Each row has a hidden trait or not; one of two labels after the row says which. A new part has a new trait and new labels.
17.0,-6.5,-3.3,-47.0,-12.9,11.7,-15.5,3.4,10.0,-53.7,10.3,-19.1,-22.0,-15.3,16.9,-9.3,42.8
<27>
7.2,3.5,3.8,-25.8,-2.5,24.1,-15.7,-8.0,-1.3,-48.1,8.6,-4.7,-14.0,-11.7,12.5,0.8,33.1
<27>
-0.4,-1.2,25.3,0.8,7.9,21.8,-4.4,0.9,12.4,-5.7,-11.0,12.3,-1.6,17.8,-14.8,-10.1,-0.3
<27>
-18.4,6.3,-23.9,16.3,-17.6,20.8,5.9,0.8,-3.5,14.2,-11.3,10.1,18.1,-15.8,-38.2,33.9,16.3
<27>
-27.9,-17.6,4.4,25.1,-21.8,27.2,9.6,8.9,-0.9,13.6,28.9,-2.7,3.3,-22.4,-50.8,23.1,8.6
<36>
9.8,-13.5,-1.6,-16.9,-0.9,4.8,-24.3,8.7,18.8,36.3,-10.1,18.5,-2.1,16.8,-29.2,8.7,-28.0
<27>
-17.7,-9.9,5.4,30.2,-5.6,15.0,-15.7,9.7,-1.7,22.3,-9.6,4.1,15.9,-22.6,-22.8,24.0,3.5
<36>
-12.0,-0.7,3.2,-4.1,-5.2,41.3,-11.6,3.9,7.5,-37.4,23.4,4.5,2.6,-24.5,13.6,11.3,11.4
<36>
-12.9,3.2,5.6,7.8,-3.6,49.8,-14.2,-2.1,10.8,-31.8,13.8,9.3,-7.3,-25.3,12.1,19.1,5.1
<36>
-51.3,15.9,23.5,99.9,22.1,77.2,10.1,-29.1,-25.1,24.6,13.6,40.8,20.6,-10.8,-56.5,53.7,7.7
<36>
-11.1,-23.2,0.5,-4.9,-18.9,-9.5,-19.3,23.6,11.9,15.2,-4.4,-13.6,10.3,-22.6,-20.3,18.3,1.8
<36>
15.7,-15.8,-9.4,-4.0,11.2,15.7,-2.0,-13.6,24.5,16.9,-5.5,0.0,-4.0,24.0,3.0,10.7,-16.8
<27>
1.1,-6.0,-0.1,-36.3,-14.6,11.3,-10.3,-4.4,11.6,-59.9,13.7,-11.5,-23.1,2.8,29.0,-6.5,32.9
<36>
-10.8,-31.1,-4.9,-9.2,-33.5,10.3,6.3,21.1,11.0,10.9,33.0,-11.7,-3.8,-29.9,-48.7,16.8,12.3
<36>
-13.4,-16.8,9.0,5.5,-9.6,2.7,-11.5,18.0,2.3,19.4,-11.6,0.4,17.3,-18.6,-24.3,22.4,8.8
<36>
11.1,-7.8,-4.0,-31.3,-8.1,32.9,-2.4,-16.8,16.3,-50.9,35.6,-19.4,-35.3,6.7,20.4,-1.5,29.9
<36>
-13.1,6.7,6.0,9.5,-3.0,52.3,-11.2,-1.9,6.7,-25.0,18.4,14.6,4.1,-24.3,11.6,14.2,3.5
<36>
10.6,-24.7,-0.9,0.4,-2.0,7.2,-6.3,5.9,22.0,24.2,14.6,-19.5,-7.5,-19.3,-32.1,28.6,8.2
<36>
-3.6,-6.6,-26.8,-17.5,-32.6,3.5,5.6,12.0,11.8,29.0,-6.0,-3.2,8.6,-22.1,-31.0,32.6,9.4
<27>
-13.7,-1.2,-20.0,-6.3,-25.1,14.5,9.3,6.5,-1.1,26.8,-12.6,1.3,17.0,-17.7,-33.9,31.9,8.4
<27>
-10.2,-0.2,31.9,-0.3,1.7,16.5,-12.7,9.3,0.8,-62.5,-20.5,13.7,10.0,13.3,-8.7,-17.9,-5.9
<27>
-7.8,4.0,0.3,2.5,-8.5,49.7,-16.4,4.7,9.8,-29.3,22.5,8.9,-0.7,-24.8,14.8,12.9,3.0
<36>
25.2,-5.6,-4.8,-33.9,-0.4,20.0,-16.4,-9.9,14.7,-46.8,25.5,-20.0,-27.4,-10.0,5.3,-1.9,39.9
<27>
10.1,-21.5,-7.7,-19.9,3.3,-4.7,-4.9,-5.1,33.6,22.6,-15.9,-2.9,-4.0,17.6,6.4,6.7,-15.1
<27>
0.9,-6.7,-2.8,-45.7,-21.2,13.1,-5.9,-6.9,8.3,-57.8,9.3,-28.6,-23.5,-1.2,32.3,-5.7,28.3
<36>
-9.9,-0.9,-1.4,-4.0,-2.9,47.5,-11.6,6.3,13.4,-29.2,25.5,6.9,-0.2,-22.0,7.9,11.9,5.4
<36>
4.7,8.4,2.6,-11.6,1.6,37.5,-18.1,-14.6,-3.8,-50.0,9.4,-6.2,-14.4,-8.7,9.2,4.7,36.0
<27>
-5.5,5.6,4.3,22.7,9.4,61.8,-1.7,-9.7,7.1,-31.1,32.5,10.7,-7.0,-21.9,10.1,20.3,6.2
<36>
21.8,1.5,0.8,-8.2,7.5,36.3,-13.9,-18.8,4.9,-45.6,24.1,-10.9,-30.5,-8.0,4.5,1.0,35.5
<27>
7.5,-10.3,-4.9,-8.2,-0.4,-1.6,-7.7,-4.9,24.8,22.2,-19.6,1.9,2.0,21.7,0.5,7.3,-15.2
<27>
-4.6,-2.1,-2.6,-12.0,-7.7,38.2,-14.9,7.2,11.6,-34.8,28.7,-0.6,-3.1,-28.5,13.4,10.7,9.1
<36>
-7.1,-9.7,0.4,-30.8,-15.6,26.4,-14.5,15.8,18.2,-33.0,21.3,-12.4,-3.1,-33.3,8.4,4.1,6.4
<36>
1.4,-18.5,3.2,5.0,-1.1,11.1,-2.5,10.6,13.2,15.6,6.8,-15.1,-2.5,-17.6,-34.4,26.1,3.9
<36>
-4.5,-2.3,-2.2,-18.1,-14.3,25.3,-7.9,-15.8,1.9,-47.8,10.4,-8.8,-21.4,4.7,30.6,0.2,33.5
<36>
-24.9,-20.1,3.4,16.6,-31.2,18.5,3.7,12.6,3.6,17.5,19.4,0.2,6.1,-29.3,-46.2,26.3,14.0
<36>
0.7,-5.3,2.4,-6.0,4.5,6.2,-27.9,5.6,14.5,43.0,-11.9,25.3,12.4,17.8,-21.9,17.1,-29.3
<27>
0.7,-6.0,2.9,-7.7,3.0,15.0,-27.0,7.4,15.3,42.7,-12.9,27.3,3.2,20.2,-23.2,8.5,-29.4
<27>
-14.2,-3.0,-22.0,-16.8,-34.2,0.6,3.5,15.0,3.3,26.8,-15.2,0.3,16.0,-18.6,-34.2,25.5,12.1
<27>
18.4,-15.3,-2.4,-21.2,4.9,2.5,-24.1,6.7,24.5,40.9,-1.4,15.1,-3.7,19.9,-30.2,10.2,-23.1
<27>
-9.6,-2.1,-22.7,-2.6,-20.0,15.3,14.9,4.5,0.8,28.2,-6.9,5.0,14.3,-25.4,-27.1,31.8,10.6
<27>
8.9,-11.3,23.3,-16.0,1.5,20.3,-7.5,8.9,17.3,-8.8,-7.3,4.7,-6.1,20.3,-3.5,-17.1,-7.5
<27>
-10.1,0.6,-1.0,1.8,0.3,40.2,-10.6,2.6,14.1,-33.8,22.3,5.0,-1.6,-31.9,13.6,11.1,4.6
<36>
-22.7,-20.1,0.3,9.6,-30.1,19.4,6.9,16.4,2.8,12.7,20.5,-5.3,4.7,-24.0,-38.9,23.8,8.9
<36>
-22.1,-25.0,-0.6,-3.2,-39.1,10.5,2.0,20.7,5.0,7.0,22.4,-9.3,5.6,-31.4,-40.8,30.7,14.6
<36>
-15.4,-26.7,0.1,5.8,-33.9,13.1,2.6,20.2,11.1,13.8,27.7,-15.9,0.0,-26.4,-44.6,14.6,13.2
<36>
-19.4,0.5,-16.8,-11.7,-35.1,1.8,0.3,16.1,-4.2,26.9,-20.0,4.3,20.5,-18.1,-32.7,25.6,14.2
<27>
-12.1,6.5,3.4,-15.8,-7.3,26.1,-6.3,-18.4,-5.2,-53.6,5.5,2.7,-12.2,6.6,34.2,-2.4,25.6
<36>
20.3,-4.2,-1.4,18.9,33.4,35.0,-17.2,-18.4,24.6,48.9,11.0,25.3,-18.9,22.9,-37.5,27.0,-26.3
<27>
-3.4,-9.7,-5.3,-52.2,-19.8,5.3,-7.3,1.6,9.4,-57.4,5.5,-14.4,-19.3,3.4,31.5,-15.4,29.3
<36>
-2.9,-9.0,-23.9,-22.3,-33.9,3.1,11.3,15.5,9.7,29.9,-9.0,-6.5,6.9,-19.4,-37.9,25.8,11.9
<27>
-7.2,-10.5,-26.5,-34.8,-38.9,3.5,6.9,20.7,8.7,24.7,-5.7,-9.3,10.0,-23.2,-33.5,22.8,9.7
<27>
7.0,2.1,5.8,-28.5,-10.6,15.5,-21.4,-0.7,-0.1,-52.8,1.0,-8.1,-9.6,-10.6,17.8,-11.5,35.8
<27>
9.6,-27.6,-3.2,0.2,-4.8,8.0,-4.5,12.6,21.7,22.8,11.6,-17.1,-7.0,-20.7,-33.4,22.8,8.3
<36>
-20.0,-21.2,-2.4,23.5,-18.5,23.2,6.3,9.1,5.7,19.3,29.5,-5.3,-0.2,-22.3,-51.0,24.2,14.3
<36>
-4.9,-6.2,0.5,-43.9,-30.8,0.7,-12.2,0.9,-0.3,-59.7,0.5,-7.2,-15.8,-1.7,33.8,-11.0,35.0
<36>
19.2,-13.5,-8.9,1.0,14.3,5.7,-0.9,-10.7,34.6,21.2,-0.9,-3.4,-13.1,25.7,1.3,12.3,-17.6
<27>
-3.2,-4.3,3.3,-41.2,-20.3,15.6,-11.1,-3.0,3.4,-55.9,5.0,-5.3,-15.5,2.2,33.1,-6.4,32.4
<36>
-0.5,-8.3,-4.3,-39.9,-23.2,20.1,-6.8,-6.8,3.7,-52.1,10.6,-11.5,-21.8,6.0,31.4,-5.9,35.7
<36>
-11.8,5.5,-18.6,18.4,-9.4,31.7,13.4,-6.3,-1.8,34.8,0.2,8.7,7.9,-13.9,-46.7,43.2,12.1
<27>
7.0,-5.2,20.3,-6.5,11.4,23.3,-3.8,0.9,16.6,-0.6,0.5,8.3,-4.1,19.2,-15.9,-11.9,-4.3
<27>
12.9,-11.1,-0.5,4.9,16.3,13.5,-3.7,-15.9,22.8,27.1,-12.7,9.0,-3.1,23.3,1.0,12.5,-17.9
<27>
19.0,-23.2,-8.0,-2.2,11.3,13.1,-1.1,-12.0,32.3,18.9,-8.8,-1.1,-8.6,29.5,0.8,10.7,-13.3
<27>
-14.8,9.0,6.2,22.8,2.4,58.9,-16.2,-3.5,2.9,-28.8,22.7,11.5,4.2,-25.7,8.0,20.4,3.3
<36>
18.4,-5.6,2.2,-38.3,-4.7,10.0,-13.2,-4.2,11.2,-48.7,13.7,-16.2,-24.1,-8.7,14.1,-6.1,43.1
<27>
9.6,-6.4,20.7,11.3,21.5,41.3,1.9,-8.8,17.3,5.2,7.7,13.3,-14.1,23.0,-22.9,-7.0,-2.1
<27>
4.6,-5.4,3.2,-7.5,3.1,14.8,-29.8,1.7,15.3,35.9,-11.1,25.1,6.1,18.0,-20.0,12.0,-28.7
<27>
0.8,3.6,5.0,-31.2,-13.5,15.0,-26.2,1.2,-6.2,-55.6,-2.9,-6.2,-6.3,-10.7,25.8,-7.1,41.4
<27>
3.9,-9.0,3.5,-5.1,3.3,9.6,-24.9,7.4,17.6,32.4,-12.4,25.2,3.9,18.3,-27.0,8.4,-28.2
<27>
